Below is a small trained network, with its code and all its weights. Each question gives an input and a target symbol and asks what happens when units are switched off, that is, made to give their printed mean instead of their output.

import numpy as np


def w(rows, s, z=0):
    codes = np.array(rows[::2]) - 128.0
    scale = np.full(codes.shape[1], s)
    scale[-1] = z or s
    return codes * scale


def norm(h):
    return h / np.sqrt((h * h).mean(-1, keepdims=True) + 1e-5)


def f(y):
    return y / 2 * (1 + np.tanh(0.7978845608 * (y + 0.044715 * y**3)))


def softmax(a):
    e = np.exp(a - a.max(-1, keepdims=True))
    return e / e.sum(-1, keepdims=True)


def log_softmax(a):
    a = a - a.max(-1, keepdims=True)
    return a - np.log(np.exp(a).sum(-1, keepdims=True))


def net(x, mask):
    ids = ['αδεζηθλμξστω'.index(c) for c in x.split()]
    T = len(ids)
    res = E[ids] + P[:T]
    u = 0
    for l in range(3):
        r = norm(res)
        for j in range(2):
            rows = slice(2 * j, 2 * j + 2)
            q, k, v = (r @ M[l][rows].T for M in (Q, K, V))
            z = softmax(np.where(np.tri(T) > 0, q @ k.T / 2**0.5, -1e9)) @ v
            o = O[l][rows]
            res = res + np.where(mask[u + j], z, o[:, -1]) @ o[:, :-1]
        u += 2
        y = f(norm(res) @ A[l][:, :-1].T + A[l][:, -1])
        res = res + np.where(mask[u : u + 4], y, B[l][:, -1]) @ B[l][:, :-1]
        u += 4
    return log_softmax(norm(res)[-1] @ U[:, :-1].T + U[:, -1])


Q, K, V, O, A, B = {}, {}, {}, {}, {}, {}
E = w([
[97,79,102],'α',
[123,80,118],'δ',
[149,132,98],'ε',
[85,161,181],'ζ',
[152,201,115],'η',
[104,127,152],'θ',
[184,200,114],'λ',
[105,66,124],'μ',
[137,117,123],'ξ',
[121,108,183],'σ',
[255,76,199],'τ',
[119,14,230],'ω',
],0.024)
P = w([
[48,2,126],'0',
[72,51,146],'1',
[70,57,148],'2',
[78,72,154],'3',
[85,79,156],'4',
[81,77,152],'5',
[90,86,154],'6',
[102,95,163],'7',
[102,101,158],'8',
[90,100,157],'9',
[102,110,162],'10',
],0.0052)
Q[0] = w([
[110,206,85],'L0H1',
[119,174,255],'L0H1',
[124,161,96],'L0H2',
[119,136,149],'L0H2',
],0.014)
K[0] = w([
[164,191,79],'L0H1',
[91,170,254],'L0H1',
[101,201,109],'L0H2',
[148,115,127],'L0H2',
],0.015)
V[0] = w([
[216,191,43],'L0H1',
[104,254,125],'L0H1',
[166,101,199],'L0H2',
[137,52,104],'L0H2',
],0.0061)
O[0] = w([
[17,189,187,2],'L0H1',
[244,254,152,33],'L0H1',
[103,130,57,150],'L0H2',
[45,33,127,194],'L0H2',
],0.0054,0.0052)
A[0] = w([
[121,121,2,130],'L0N1',
[153,119,146,76],'L0N2',
[87,217,195,2],'L0N3',
[182,134,194,126],'L0N4',
],0.0076,0.0032)
B[0] = w([
[45,166,137,249],'L0N1',
[139,130,84,74],'L0N2',
[103,3,85,120],'L0N3',
[22,110,118,143],'L0N4',
],0.0051,0.0011)
Q[1] = w([
[86,49,99],'L1H1',
[116,78,118],'L1H1',
[157,103,158],'L1H2',
[164,175,255],'L1H2',
],0.015)
K[1] = w([
[205,73,100],'L1H1',
[200,103,115],'L1H1',
[144,114,104],'L1H2',
[255,73,108],'L1H2',
],0.015)
V[1] = w([
[244,140,124],'L1H1',
[138,128,97],'L1H1',
[169,95,219],'L1H2',
[78,132,214],'L1H2',
],0.011)
O[1] = w([
[65,13,165,4],'L1H1',
[106,127,141,106],'L1H1',
[217,144,170,183],'L1H2',
[134,248,255,209],'L1H2',
],0.0066,0.0035)
A[1] = w([
[78,105,254,255],'L1N1',
[120,157,54,11],'L1N2',
[80,165,191,86],'L1N3',
[103,151,74,198],'L1N4',
],0.0099,0.0034)
B[1] = w([
[175,254,208,253],'L1N1',
[99,129,196,115],'L1N2',
[230,103,153,134],'L1N3',
[202,121,201,142],'L1N4',
],0.0091,0.0074)
Q[2] = w([
[247,145,192],'L2H1',
[228,54,254],'L2H1',
[205,213,147],'L2H2',
[84,251,247],'L2H2',
],0.0095)
K[2] = w([
[178,150,186],'L2H1',
[146,126,254],'L2H1',
[193,118,76],'L2H2',
[194,102,170],'L2H2',
],0.016)
V[2] = w([
[226,202,61],'L2H1',
[109,149,86],'L2H1',
[126,130,84],'L2H2',
[2,154,208],'L2H2',
],0.0094)
O[2] = w([
[76,83,82,3],'L2H1',
[147,108,145,38],'L2H1',
[59,59,55,63],'L2H2',
[2,236,209,191],'L2H2',
],0.0078,0.0027)
A[2] = w([
[132,179,50,2],'L2N1',
[187,104,127,251],'L2N2',
[175,207,157,189],'L2N3',
[114,112,9,137],'L2N4',
],0.015,0.0032)
B[2] = w([
[91,7,129,123],'L2N1',
[164,125,85,166],'L2N2',
[145,132,72,254],'L2N3',
[121,190,119,154],'L2N4',
],0.017,0.0096)
U = w([
[23,173,227,139],'α',
[65,76,211,255],'δ',
[78,166,160,70],'ε',
[92,131,149,52],'ζ',
[135,140,50,30],'η',
[110,172,122,86],'θ',
[128,58,37,91],'λ',
[17,153,58,161],'μ',
[108,21,120,203],'ξ',
[192,216,206,104],'σ',
[217,57,160,98],'τ',
[154,118,254,185],'ω',
],0.019,0.01)

Each question gives the input, a string of symbols that net reads in full, and the target symbol t.
The units are the heads (2 rows each of Q, K, V and O) and the neurons (one row each of A and B). Each row of codes is followed by its name. A weight is (code - 128) times the scale printed after its matrix; where a second scale follows, it is the last column's (O, A, B and U).
mask holds one flag per unit, layer by layer, with each layer's heads first. A switched-off unit (its flag False) gives its mean, the last column of its rows in O or B, instead of its output. The means were averaged over made-up inputs and are rounded, as every weight is.
A unit's drop is (log p(t) with every unit on - log p(t) with that unit switched off) / (log p(t) with every unit on - log p(t) with every unit switched off).
The circuit of an input: a set's keep is (log p(t) with only the set's units on - log p(t) with every unit switched off) / (log p(t) with every unit on - log p(t) with every unit switched off). Starting from the 12 units with the biggest drops (on a tie, the unit counted first), units are removed one at a time, each time the one whose removal leaves the highest keep (on an exact tie, the one counted first), for as long as the keep stays at least 0.8.
circuit, biggest first: the units of the circuit, biggest drop first
most important unit: the unit with the biggest drop
k most important neurons: the k neurons with the biggest drops, biggest first
k most important neurons of layer l: the k neurons of layer l with the biggest drops, biggest first
heads that matter: for each layer, one digit per head in row order, 1 if its drop is at least 0.15 and else 0, layers parted by /
input η ζ α μ, target σ: circuit, biggest first : [L1H2]
input ε α σ μ α λ δ δ σ ξ, target α: circuit, biggest first : [L2H2; L1N1; L0H1; L2N3]
input η λ α η θ σ ω θ δ, target λ: heads that matter : 11 / 01 / 10
input μ σ σ σ α μ, target ξ: circuit, biggest first : [L0H1; L1N1; L2N3; L1H1]
input α θ α α ε, target μ: 4 most important neurons : [L1N1; L2N3; L1N3; L1N4]
input σ ε α σ η τ σ δ α δ, target δ: circuit, biggest first : [L1H1; L2N3]
input α α λ μ α α θ, target λ: circuit, biggest first : [L1H1; L1H2; L1N1; L0H1]
input α σ δ λ μ ε η τ σ, target τ: circuit, biggest first : [L2H2; L1H2]
input σ μ α, target μ: 2 most important neurons : [L1N1; L2N4]
input ξ σ α μ θ α α θ δ, target λ: heads that matter : 10 / 11 / 11
input σ η α δ ξ σ ε ξ δ, target α: heads that matter : 10 / 01 / 01
input μ σ η α α ζ α ξ ω δ, target σ: heads that matter : 00 / 01 / 00
input σ α α τ σ θ σ ε μ, target α: heads that matter : 00 / 00 / 01
input ε α λ η, target λ: heads that matter : 00 / 01 / 11
input α τ θ, target τ: circuit, biggest first : [L2H2]
input μ τ μ μ, target δ: heads that matter : 00 / 00 / 00
input α τ ξ, target δ: circuit, biggest first : [L1H1; L2N3; L1H2]
input μ σ λ σ μ σ α α ξ, target η: 4 most important neurons : [L2N4; L1N1; L2N2; L1N4]
input σ μ α η δ ξ, target η: heads that matter : 00 / 11 / 11
input σ η ξ δ α α τ μ α, target δ: heads that matter : 00 / 10 / 00
input θ σ λ σ α σ ε δ θ α δ, target α: most important unit : L0H1
input μ α α α μ η θ η μ, target ξ: heads that matter : 11 / 11 / 10
input μ θ λ θ α η α α, target μ: 2 most important neurons of layer 1 : [L1N3; L1N1]
input α θ α α μ η α α τ α ε, target λ: heads that matter : 10 / 00 / 01
input α η η α λ, target λ: heads that matter : 00 / 01 / 10
input τ δ δ α ξ, target δ: 2 most important neurons : [L2N3; L1N1]
input α δ λ, target λ: most important neuron of layer 1 : [L1N1]
